Each row of numbers belongs to one of the things below and depends on some of the facts about them. Some rows are named. Which thing is each other row?

There are 3 kinds of fact about the things: η, τ, κ.
k887 -η-> k254; k914 -η-> k60; k114 -η-> k354
k949 -η-> k285; k822 -η-> k391; k816 -η-> k270
k526 -η-> k632; k257 -η-> k225; k696 -η-> k302
k354 -η-> k114; k80 -η-> k943; k755 -η-> k356
k577 -η-> k399; k25 -η-> k647; k799 -η-> k126
k465 -η-> k987; k651 -η-> k305; k651 -η-> k696
k380 -η-> k352; k987 -η-> k476; k987 -η-> k502
k804 -η-> k812; k804 -η-> k228; k804 -η-> k656
k389 -η-> k254; k389 -η-> k242; k389 -η-> k307
k476 -η-> k465; k542 -η-> k236; k718 -η-> k844
k94 -η-> k382; k225 -η-> k971; k225 -η-> k799
k404 -η-> k116; k404 -η-> k694; k209 -η-> k225
k209 -η-> k338; k209 -η-> k971; k745 -η-> k336
k854 -η-> k261; k694 -η-> k116; k694 -η-> k404
k383 -η-> k713; k513 -η-> k276; k513 -η-> k163
k513 -η-> k435; k888 -η-> k986; k126 -η-> k338
k452 -η-> k542; k838 -η-> k356; k242 -η-> k254
k502 -η-> k476; k412 -η-> k6; k382 -η-> k94
k887 -τ-> k743; k873 -τ-> k328; k401 -τ-> k307
k826 -τ-> k812; k451 -τ-> k987; k632 -τ-> k452
k188 -τ-> k704; k760 -τ-> k62; k96 -τ-> k713
k210 -τ-> k634; k785 -τ-> k840; k248 -τ-> k401
k114 -τ-> k146; k343 -τ-> k383; k146 -τ-> k404
k170 -τ-> k949; k60 -τ-> k936; k840 -τ-> k45
k936 -τ-> k173; k949 -τ-> k502; k123 -τ-> k114
k717 -τ-> k594; k822 -τ-> k755; k379 -τ-> k438
k305 -τ-> k389; k816 -τ-> k6; k788 -τ-> k887
k264 -τ-> k380; k713 -τ-> k816; k317 -τ-> k729
k200 -τ-> k749; k212 -τ-> k242; k986 -τ-> k399
k354 -τ-> k212; k594 -τ-> k577; k923 -τ-> k546
k812 -τ-> k354; k755 -τ-> k476; k635 -τ-> k656
k721 -τ-> k526; k743 -τ-> k130; k130 -τ-> k694
k261 -τ-> k767; k45 -τ-> k305; k971 -τ-> k228
k356 -τ-> k425; k336 -τ-> k732; k33 -τ-> k844
k862 -τ-> k888; k665 -τ-> k343; k749 -τ-> k635
k913 -τ-> k163; k380 -τ-> k542; k704 -τ-> k822
k546 -τ-> k826; k302 -τ-> k200; k656 -τ-> k923
k338 -τ-> k26; k987 -τ-> k670; k634 -τ-> k285
k328 -τ-> k276; k389 -τ-> k116; k476 -τ-> k914
k391 -τ-> k382; k718 -τ-> k338; k648 -τ-> k639
k703 -τ-> k210; k517 -τ-> k648; k647 -τ-> k264
k94 -τ-> k913; k447 -τ-> k151; k907 -τ-> k567
k833 -τ-> k254; k404 -τ-> k632; k276 -τ-> k907
k209 -τ-> k447; k745 -τ-> k246; k246 -τ-> k788
k778 -τ-> k25; k854 -τ-> k96; k694 -τ-> k356
k958 -τ-> k804; k383 -τ-> k854; k6 -τ-> k752
k888 -τ-> k60; k399 -τ-> k799; k62 -τ-> k33
k452 -τ-> k248; k838 -τ-> k317; k242 -τ-> k838
k895 -τ-> k785; k308 -τ-> k760; k777 -τ-> k302
k236 -τ-> k986; k502 -τ-> k721; k163 -τ-> k833
k412 -τ-> k777; k382 -τ-> k745; k285 -τ-> k188
k887 -κ-> k242; k906 -κ-> k704; k96 -κ-> k261
k844 -κ-> k718; k785 -κ-> k826; k114 -κ-> k354
k146 -κ-> k94; k60 -κ-> k914; k949 -κ-> k276
k123 -κ-> k502; k822 -κ-> k173; k270 -κ-> k755
k816 -κ-> k838; k307 -κ-> k389; k317 -κ-> k336
k526 -κ-> k729; k257 -κ-> k338; k696 -κ-> k651
k986 -κ-> k888; k923 -κ-> k383; k80 -κ-> k943
k755 -κ-> k703; k130 -κ-> k665; k577 -κ-> k434
k261 -κ-> k854; k45 -κ-> k542; k971 -κ-> k25
k356 -κ-> k308; k336 -κ-> k745; k752 -κ-> k317
k25 -κ-> k799; k799 -κ-> k209; k434 -κ-> k399
k651 -κ-> k302; k380 -κ-> k352; k546 -κ-> k634
k302 -κ-> k305; k656 -κ-> k228; k338 -κ-> k225
k987 -κ-> k465; k804 -κ-> k812; k634 -κ-> k6
k389 -κ-> k887; k476 -κ-> k123; k391 -κ-> k447
k228 -κ-> k804; k542 -κ-> k452; k173 -κ-> k60
k647 -κ-> k257; k447 -κ-> k822; k225 -κ-> k126
k833 -κ-> k526; k404 -κ-> k694; k276 -κ-> k163
k729 -κ-> k632; k694 -κ-> k116; k383 -κ-> k713
k6 -κ-> k412; k513 -κ-> k949; k126 -κ-> k971
k838 -κ-> k356; k242 -κ-> k254; k308 -κ-> k270
k236 -κ-> k45; k502 -κ-> k987; k163 -κ-> k285
k382 -κ-> k146; k285 -κ-> k435

Some things and their rows:
k210: [ 13   5   4  -5  14 -24   7   5  14   1  13   5  -2  13  -1  -3  -1  -3
   1   1   3   5   9   8  13   9 -10 -12  -6   5 -13]
k130: [ 27  32  -6   9  18 -12   6  16   5   6 -12  16   2  17  -5  12 -32   3
   2  23   1  24   0  15  12   5   6 -12 -13  11 -15]
k635: [ 12  24  10 -10  30 -27   2  -6   5   1  -9  14  -8  20  17   3  14   7
   5   7   5  16  10   1  12  22  24 -27   6 -16  -7]
k6: [-17 -14 -17   9  32 -27  18  16  -5  -5  19  10   9  17 -27  -3 -40 -25
  -1   1 -38  29  38   6  12   8  22  59   7 -40   8]
k840: [  9   5   4   4  16 -22   4   3  13   0  -4  11  -3  15   2   3   2   0
   2  14  -5   0   5  13   7  13  -7  -9   2   4 -11]
k200: [ 12  24  12  -8  30 -27   2  -2   9   3 -11  12  -5  19  16   4   7  10
   1   9   8   8  12   6  13  22  15 -25   9 -17  -7]
k464: [ -5  -3   4   3  10 -18   4   7  12   2  -9  11  -2  17   7   5   3  -7
   3  13   1  10   6  -7   2   7   7 -11  -6  -2 -11]
k264: [ 11   5   4   2  14 -21   5   3  12   2  -3  10  -3  16   2   2   4  -1
   4  12  -3   3   7  13   7  11  -2 -10   0   2  -9]
k546: [ 21  29   0  -9  23 -19   0  19   0   5  -1  19  -4  22  -8  11  -1  -4
  12  -3  -6  33  -6   8  10  16  23 -33   4   9 -19]
k577: [ 21  37   9 -19 -14 -10  11  11  -9   6 -40  13  29  -2  -8  14  15  -9
  18  44  12  27 -20 -11  24  -5   8 -45  -7   3 -18]
k399: [ 17  -5 -19   0  34 -22   4  18   7 -18   7  23   7   9  -4   0   7 -16
   3  -2 -13  34 -23  -3  13  15   6  24  -3 -43 -13]
k799: [-19 -67   5  -6  12 -30 -53 -30 -17 -19 -12  20   9  17  40 -14  40   2
  -2  14 -13 -17  41 -19  12   5 -31  46   9 -17   5]
k777: [ 12  15   9  -3  24 -25   4   2  10   1  -6  11  -2  18  11   5   3   4
   3  11   4   5  10   7  12  17   6 -17   4  -7  -9]
k971: [-10 -48 -14   4  37 -32 -27  -5  -1 -22  14  22  -2  24  16  -9   7  -3
  -7  -9 -22   3  18  -2   2  19 -16  53   5 -29  -1]
k696: [  8  16 -16 -12  23  -8 -18  38  27  -7  -3  -4  -2   9 -26  22  -1 -24
   8  54 -11  23   5  -2  10  -9  18 -14 -35 -28 -22]
k718: [ 23  26  12  -6 -13 -21  -4 -13 -11  17 -21  12  24  17   0   7   2  16
   4   9   1  17   3   5   7   8  -7 -46  11  42  -4]
k914: [ -3 -45  24 -13   1 -17 -53 -26  -7  -6 -13  13   0   6  26   3  31  13
  -6  49  -4 -29  56 -15  20   1 -29 -12  -9  22  -8]
k476: [  7  22  -4  -1   6 -21  23  15  -4  13  21   5   4  20 -20   4 -45   0
  -3 -17   0  27  20   1   8  14   9 -16   1  19  -7]
k425: [ -4   3   3   4   6 -17   5   8  12   4 -11  10  -4  19  11   5   2  -5
   3  22   3  13   8 -10   0   5   7  -8  -7  -3 -13]
k804: [ -9   3   1 -11 -11 -23   8  -4 -28   7 -28   7  30  18  10   3 -12  -6
  16   9   9  13   5 -14  12  -3   4  -9  13   8   4]
k236: [ -5  12 -17  15  51 -19 -14  33  33  -7  18   2 -30  45   1  28 -59   2
   7 -11   7 -16 -21  15 -34  21 -19 -40 -11   6 -45]

Name these rows:
No name comes twice in this set of rows, the named rows included.
[  6 -17  30   1  17 -10 -36 -11  -7   1 -11  17 -24   8  21  16 -26  20
   1  68   1 -53  67  16  28   2 -20 -10 -18  42 -16] | k745
[-17 -13   0   3  27 -18 -36   9  16  -5  -8  -1 -16  39  24  25 -24   7
  13  15  18 -35  -4  -3 -27   6 -30 -45 -13  19 -38] | k542
[-10 -29 -30   2  36 -34   2  14 -22 -13  16  29   1  35   0 -13   6 -22
  13 -54 -26  40 -11  10  -5  16  13  57  21 -17   0] | k812
[ 11  -6 -22   8  49 -22 -16  23  27 -21  24  17 -15  21  -5   9  -8  -8
  -5  -2 -15  17 -16   4  -5  22  -8  15  -9 -34 -25] | k276
[ 13   4  -6   1  15 -17  -2  16   1   0  -1  16   0  17 -12   9  -1  -8
  10   8 -12  20  -1  11   8   7   0 -13  -2  16 -17] | k317
[ 10 -16   1  -2  18 -22 -21  -4  -5  -9  -2  15   3  14   6   4   7   4
   1  10 -10  -2  14   6  11   9 -11   2   2  -1  -8] | k308
[ 17  30   7 -10  -1  -9 -11  16  11   4 -24   7   9  10  -6  24   4  -2
  11  44   9  10 -13  -6   8  -1  -2 -58 -17  10 -29] | k513
[-13 -53 -16   4  45 -24 -47   2  19 -31  16  20 -14  24  22  -1  25 -10
  -8   8 -16   6   5 -17 -10  16 -18  41 -11 -47 -17] | k435
[-17 -23  -1  18  53 -16 -14  24  20 -13  43  15 -48  22  -5  20 -53  -1
 -12  16 -15 -23  40   5  -2  25  -1  20 -14  -2 -26] | k336
[ 13   7 -22 -13  64 -23 -34  25  30 -23  14   5 -16  19 -12   8   5 -14
  -2  30 -14  20  16   7  13  13  20  18 -23 -68 -15] | k302
[ 13  -9  -1  -1   8 -19  -2  11   3  -2   2  20 -11  19  -1  -5  31 -17
  16  -2 -22  19  -2  23   4   3   2  -1   3  23 -15] | k212
[-18 -32   1   2   6 -25 -17 -13 -16  -2   1  12   6  23  15  -4  -1   1
  -6  -3 -13   7  40 -16   1   9  -4  26   8   2   7] | k465
[ 23 -22  15 -36  -7 -35 -34 -33 -27  -8 -23   6  43   7  34 -17  41   8
  19   8  22 -27   0   4  32  -7 -56 -23   8  18  -6] | k755
[  3 -55   3  -8  22 -31 -49 -26  -9 -19   3  19   4  13  27 -11  33   8
  -3  13 -17 -21  33   2  17  10 -32  29   6  -7  -1] | k703

The same things again, as new rows of numbers:
Some rows with their names:
k826: [  9  -6 -45  36 -47 -27  -7  49   5   0 -27  11   5  27  11  18  22   7
  32 -18 -24  -7  -3  34 -36   8]
k860: [-14  -9 -31  -6 -20  10  21  18 -15  24  13   9   8  19  14  23   4  11
   1 -13 -33   8  -8  10 -17  -3]
k242: [ 55 -25   7  65 -68 -44 -15 -42  20  -3 -32  71  49  70 -76   9 -70  41
 -53 -44  44 -57 -68 -40  52  61]
k760: [-15 -10 -30  -7 -21  13  24  17 -16  24  12   9   8  18  14  22   4   9
   1 -12 -34   7 -10   8 -16  -1]
k114: [ 10 -24 -26 -21  37 -45  49  62 -36 -64 -12  13  27 -41  34 -46  37 -50
 -48 -40  27 -65 -38  47  63  38]
k465: [ 28 -45  24 -22  40  15 -39  36  70  33 -16  45 -56  66 -59 -31 -62   0
  11 -44 -48  17  15  47  17  -3]
k434: [-19  -6 -33   1 -29   2  15  26 -23   9 -15  10   4  18  13  21  15  11
   2  -8 -36  -1  -3  13 -12 -10]
k425: [-24  38   0  40 -10  38  26  42 -28  38  29  -9  -2  -6 -22  50  -1  -8
 -35 -21 -36  -8 -19  -9 -26 -15]
k116: [-48 -42  -9  -8 -12  61  45  15  26   7  20  43 -39 -19 -26  39 -38  13
  24  33  18  26 -24  -1  26 -35]
k888: [  0  -6  -4   3  -9 -18  14  18   6 -30 -43  -1 -23  10  13 -10   2   8
 -11 -22 -37 -10  -6  10  28 -20]
k752: [-24  -3 -14  -7 -46  -6  16  31 -31 -16 -38  15  11   1  15  28  20  23
  11  12 -39   5  -4  26  -3 -23]
k632: [ -3 -14 -36 -17  -8  23  24   5   0  36  40   5   5  17  10  18 -16  -1
 -18 -12 -24  22 -14  16 -14  18]
k382: [ 48   1  26 -25  38 -14 -44 -35  74 -36 -54 -37  55  36  32  48 -73  21
   1  67 -48 -61  34 -52  25  46]
k718: [ -2  -9 -13   9  -4 -19  15  15   7 -29 -42  -1 -26  17  15 -23   9   1
 -11 -27 -39 -15  -7  -1  28 -15]
k210: [-24  -4 -43 -18 -33  13  37   2 -25  27   5  10   2  10  12 -12   7  -3
  -2  -8 -33  25 -26   7  -1  23]
k45: [-20  -9 -31  -1 -31   5  18  23 -25   9 -15   9   5  16  13  19  17  11
   0  -5 -36   2  -5  12 -10 -10]
k401: [-14 -13 -25 -13 -24  14  26  14 -19  22  12  11  10  11  15  18   0  13
   0  -3 -35  15 -12  14 -13  -1]
k713: [-12 -11 -32 -13 -20  13  21  12 -15  25  14   8   5  13  12  18   0   6
 -10  -5 -31  15 -11  16 -10   3]
k648: [-15  -8 -31  -7 -21  12  23  17 -15  23  12  10   8  19  13  22   4  10
   0 -12 -34   6  -8   9 -15  -3]
k567: [-13  -6 -19 -13 -25   9  21  21 -17  24  13  12  10  11  13  33  -4  18
   1  -7 -34  13  -9  19 -16 -10]
k923: [ 15 -15 -58  31 -51 -28  -5  56 -15 -30 -43  19   2  18  16  23  23   6
  35 -12 -36 -25  13  30 -35 -10]

Name these rows:
No name comes twice in this set of rows, the named rows included.
[-24   1 -18   2 -43 -10  12  34 -30 -15 -39  13   8   6  16  28  22  23
  11   3 -39  -4  -1  22  -8 -24] | k844
[ 22 -12   0 -15  10  -7  22   0  46   6  -2  -5 -25   4   9 -15 -40  -2
 -31 -26 -26  15 -15  12  32   0] | k452
[ 24 -13 -30  -6  34 -44  27  61 -28 -63   5  16  28 -38  35 -35  37 -38
 -35 -42  53 -65 -38  50  60  52] | k354
[ 25 -24 -68 -10 -25 -16   7  52   5  14   9  28   0  25  18  39 -20   4
  21 -28 -36 -15  23  17 -37  -9] | k635
[ 49 -35 -17  10 -52  -1  14 -29 -10  36  48  62  47  64 -67  38 -68  38
 -54 -34  15 -24 -67 -32  10  54] | k254
[-33  28  -8  57 -19  23  13  45 -34   6 -27  -8  -5   5  -4  44  27  -1
 -22 -12 -41 -37  -6 -18 -17 -26] | k130
[  3  27 -38  18 -49   9  50  -6   6   7   6 -17 -33 -13  20 -14  11  -4
 -18 -24 -31  32  21   2 -18 -30] | k338
[ -5 -38   0  33  19  38  -2  12  11   7  30  -4  21  39  22  39  18  23
  -4  -1 -38 -43  14 -19 -25 -29] | k246
[-19  -9 -34 -10 -22  16  29   9 -21  23  10   7   6  17  14   8   8   5
  -3  -8 -33  13 -16   4 -11   6] | k343
[-22 -10 -42   6 -24   3  18  20 -23   8 -16   7   0  24  16   8  20   3
   1 -12 -36  -7  -3   0  -8  -3] | k261
[ 10  -9 -50  39 -53 -29  -6  53 -13 -27 -43  15   3  19  15  18  27   7
  38 -11 -33 -21   5  32 -35  -6] | k546
[  0 -14 -47 -24  -8  31  34 -10   8  42  50   6   2  15   7   2 -35 -14
 -26 -14 -14  35 -26  18 -10  43] | k285

